Below is a small trained network, with its code and all its weights. Each question gives an input and a class and asks what happens when units are switched off, that is, made to give their printed mean instead of their output.

import numpy as np


def w(rows, s, z=0):
    codes = np.array(rows[::2]) - 128.0
    scale = np.full(codes.shape[1], s)
    scale[-1] = z or s
    return codes * scale


def norm(h):
    return h / np.sqrt((h * h).mean(-1, keepdims=True) + 1e-5)


def f(y):
    return np.maximum(y, 0)


def log_softmax(a):
    a = a - a.max(-1, keepdims=True)
    return a - np.log(np.exp(a).sum(-1, keepdims=True))


def net(x, mask):
    res = np.array(x, float).reshape(1, 5) / 4 @ E
    u = 0
    for l in range(2):
        y = f(norm(res) @ A[l][:, :-1].T + A[l][:, -1])
        res = res + np.where(mask[u : u + 16], y, B[l][:, -1]) @ B[l][:, :-1]
        u += 16
    return log_softmax(norm(res)[-1] @ U[:, :-1].T + U[:, -1])


A, B = {}, {}
E = w([
[144,132,128,87,213,132,148,99,251],'x0',
[116,247,56,72,56,87,190,120,162],'x1',
[254,180,210,141,151,74,174,41,79],'x2',
[126,129,130,128,129,129,126,129,128],'x3',
[132,125,128,123,125,128,128,129,129],'x4',
],0.0083)
A[0] = w([
[113,93,170,131,173,134,107,106,142,53],'L0N0',
[150,92,155,125,174,156,108,134,97,73],'L0N1',
[137,83,174,111,225,135,103,106,202,73],'L0N2',
[154,17,156,185,228,119,112,118,87,36],'L0N3',
[130,168,100,144,130,100,152,143,128,71],'L0N4',
[128,204,130,116,102,124,141,118,139,78],'L0N5',
[156,120,136,149,207,125,142,126,179,69],'L0N6',
[97,124,178,136,103,131,93,124,73,2],'L0N7',
[118,127,167,122,164,142,134,132,160,58],'L0N8',
[110,102,117,134,136,145,116,151,133,63],'L0N9',
[150,87,150,151,160,130,137,168,109,25],'L0N10',
[54,20,123,144,142,136,89,138,148,80],'L0N11',
[154,139,126,107,129,124,120,132,118,77],'L0N12',
[230,113,192,163,195,135,122,98,74,84],'L0N13',
[131,67,140,169,98,130,118,133,1,63],'L0N14',
[114,49,156,131,160,124,104,144,112,51],'L0N15',
],0.014,0.0045)
B[0] = w([
[136,160,146,119,107,171,93,108,180,172],'L0N0',
[124,177,142,194,98,152,130,36,165,183],'L0N1',
[228,92,36,164,85,115,132,188,128,215],'L0N2',
[124,181,168,77,72,180,57,17,181,247],'L0N3',
[149,127,170,109,120,183,93,99,127,154],'L0N4',
[120,190,168,151,100,186,86,58,145,175],'L0N5',
[201,63,91,111,106,110,128,176,113,180],'L0N6',
[173,123,74,201,77,155,119,165,113,167],'L0N7',
[139,98,80,125,121,130,126,118,144,152],'L0N8',
[90,113,145,125,146,127,195,139,121,154],'L0N9',
[134,132,171,133,91,155,102,88,146,164],'L0N10',
[43,148,181,125,220,118,163,185,57,219],'L0N11',
[105,157,107,137,127,135,153,108,104,135],'L0N12',
[16,168,167,118,231,85,213,196,53,243],'L0N13',
[251,67,34,124,87,116,120,188,139,233],'L0N14',
[59,168,115,117,72,151,99,68,174,191],'L0N15',
],0.017,0.014)
A[1] = w([
[87,156,146,162,142,92,149,105,138,101],'L1N0',
[108,117,192,129,183,100,147,112,90,91],'L1N1',
[127,113,135,96,136,122,104,115,142,65],'L1N2',
[4,120,181,124,228,74,171,145,82,90],'L1N3',
[109,155,216,103,206,46,210,154,35,96],'L1N4',
[5,116,131,117,233,122,179,209,104,62],'L1N5',
[204,62,115,114,172,149,133,130,202,88],'L1N6',
[115,125,113,136,130,138,189,125,129,75],'L1N7',
[222,39,45,159,85,87,123,144,142,100],'L1N8',
[219,13,71,168,75,52,78,129,125,118],'L1N9',
[123,60,137,150,163,100,79,148,110,71],'L1N10',
[217,42,86,101,197,79,117,118,246,80],'L1N11',
[56,43,132,97,122,127,143,175,149,118],'L1N12',
[81,123,212,102,68,148,68,25,172,39],'L1N13',
[89,60,138,145,124,180,64,157,165,75],'L1N14',
[82,113,137,82,66,52,169,75,146,4],'L1N15',
],0.012,0.0025)
B[1] = w([
[145,121,118,105,129,124,104,182,69,147],'L1N0',
[100,85,82,97,210,77,116,124,174,150],'L1N1',
[89,167,120,123,110,140,107,159,104,130],'L1N2',
[145,86,148,135,199,7,150,69,95,185],'L1N3',
[88,103,120,175,214,29,113,82,85,193],'L1N4',
[143,130,159,153,208,22,118,23,81,195],'L1N5',
[122,121,93,181,69,119,138,173,66,155],'L1N6',
[57,126,125,82,147,141,111,167,123,139],'L1N7',
[102,69,35,81,76,105,181,223,167,206],'L1N8',
[205,122,52,163,166,160,156,205,202,195],'L1N9',
[126,164,138,102,118,142,167,117,164,136],'L1N10',
[146,101,75,162,68,175,111,223,57,158],'L1N11',
[154,194,121,161,177,94,119,85,105,151],'L1N12',
[78,57,216,95,106,187,101,129,196,246],'L1N13',
[206,208,167,99,160,72,204,112,91,158],'L1N14',
[175,118,119,161,181,206,36,112,156,130],'L1N15',
],0.015,0.014)
U = w([
[113,158,242,93,81,219,88,59,206,41],'0',
[125,146,167,145,254,7,162,74,78,113],'1',
[226,95,13,148,82,121,174,232,153,253],'2',
],0.0088,0.00037)

Each question gives the input, the list of numbers given to net, and the class t.
The units are the neurons (one row each of A and B). Each row of codes is followed by its name. A weight is (code - 128) times the scale printed after its matrix; where a second scale follows, it is the last column's (A, B and U).
mask holds one flag per neuron, layer by layer. A switched-off neuron (its flag False) gives its mean, the last column of its row in B, instead of its output. The means were averaged over made-up inputs and are rounded, as every weight is.
A unit's drop is (log p(t) with every unit on - log p(t) with that unit switched off) / (log p(t) with every unit on - log p(t) with every unit switched off).
The circuit of an input: a set's keep is (log p(t) with only the set's units on - log p(t) with every unit switched off) / (log p(t) with every unit on - log p(t) with every unit switched off). Starting from the 12 units with the biggest drops (on a tie, the unit counted first), units are removed one at a time, each time the one whose removal leaves the highest keep (on an exact tie, the one counted first), for as long as the keep stays at least 0.8.
units of the circuit, in order: the units of the circuit, biggest drop first
most important unit: the unit with the biggest drop
k most important neurons: the k neurons with the biggest drops, biggest first
drop when u is switched off: that unit's drop, to one decimal
input [-8,-7,2,8,-8], class 2: 2 most important neurons : [L0N14; L0N7]
input [4,1,3,3,-2], class 2: units of the circuit, in order : [L0N2]
input [-7,-3,-8,-2,5], class 1: 2 most important neurons : [L0N11; L0N2]
input [4,6,-7,-3,-2], class 1: 3 most important neurons : [L0N14; L0N3; L0N1]
input [-1,-7,-8,3,7], class 1: 3 most important neurons : [L0N11; L0N9; L0N5]
input [8,7,7,-2,5], class 2: 4 most important neurons : [L0N3; L0N11; L0N13; L0N15]
input [7,5,6,1,7], class 2: 4 most important neurons : [L0N11; L0N3; L0N13; L0N6]
input [2,8,7,7,-7], class 0: 2 most important neurons : [L0N13; L0N11]
input [4,3,-5,-3,3], class 1: 2 most important neurons : [L0N14; L0N3]
input [8,-5,7,-8,2], class 2: 3 most important neurons : [L0N2; L0N6; L0N11]
input [-8,2,7,5,-4], class 2: 2 most important neurons : [L0N14; L0N11]
input [2,-7,-8,0,-2], class 1: 3 most important neurons : [L0N11; L0N9; L0N5]
input [6,-8,8,1,-1], class 0: 2 most important neurons : [L0N3; L0N11]
input [6,-2,3,-6,4], class 2: most important unit : L0N2
input [-4,-8,1,-2,0], class 0: drop when L0N3 is switched off : 0.5
input [-3,8,-3,6,1], class 0: drop when L0N13 is switched off : 0.9
input [1,-3,0,2,6], class 0: drop when L0N3 is switched off : 1.1
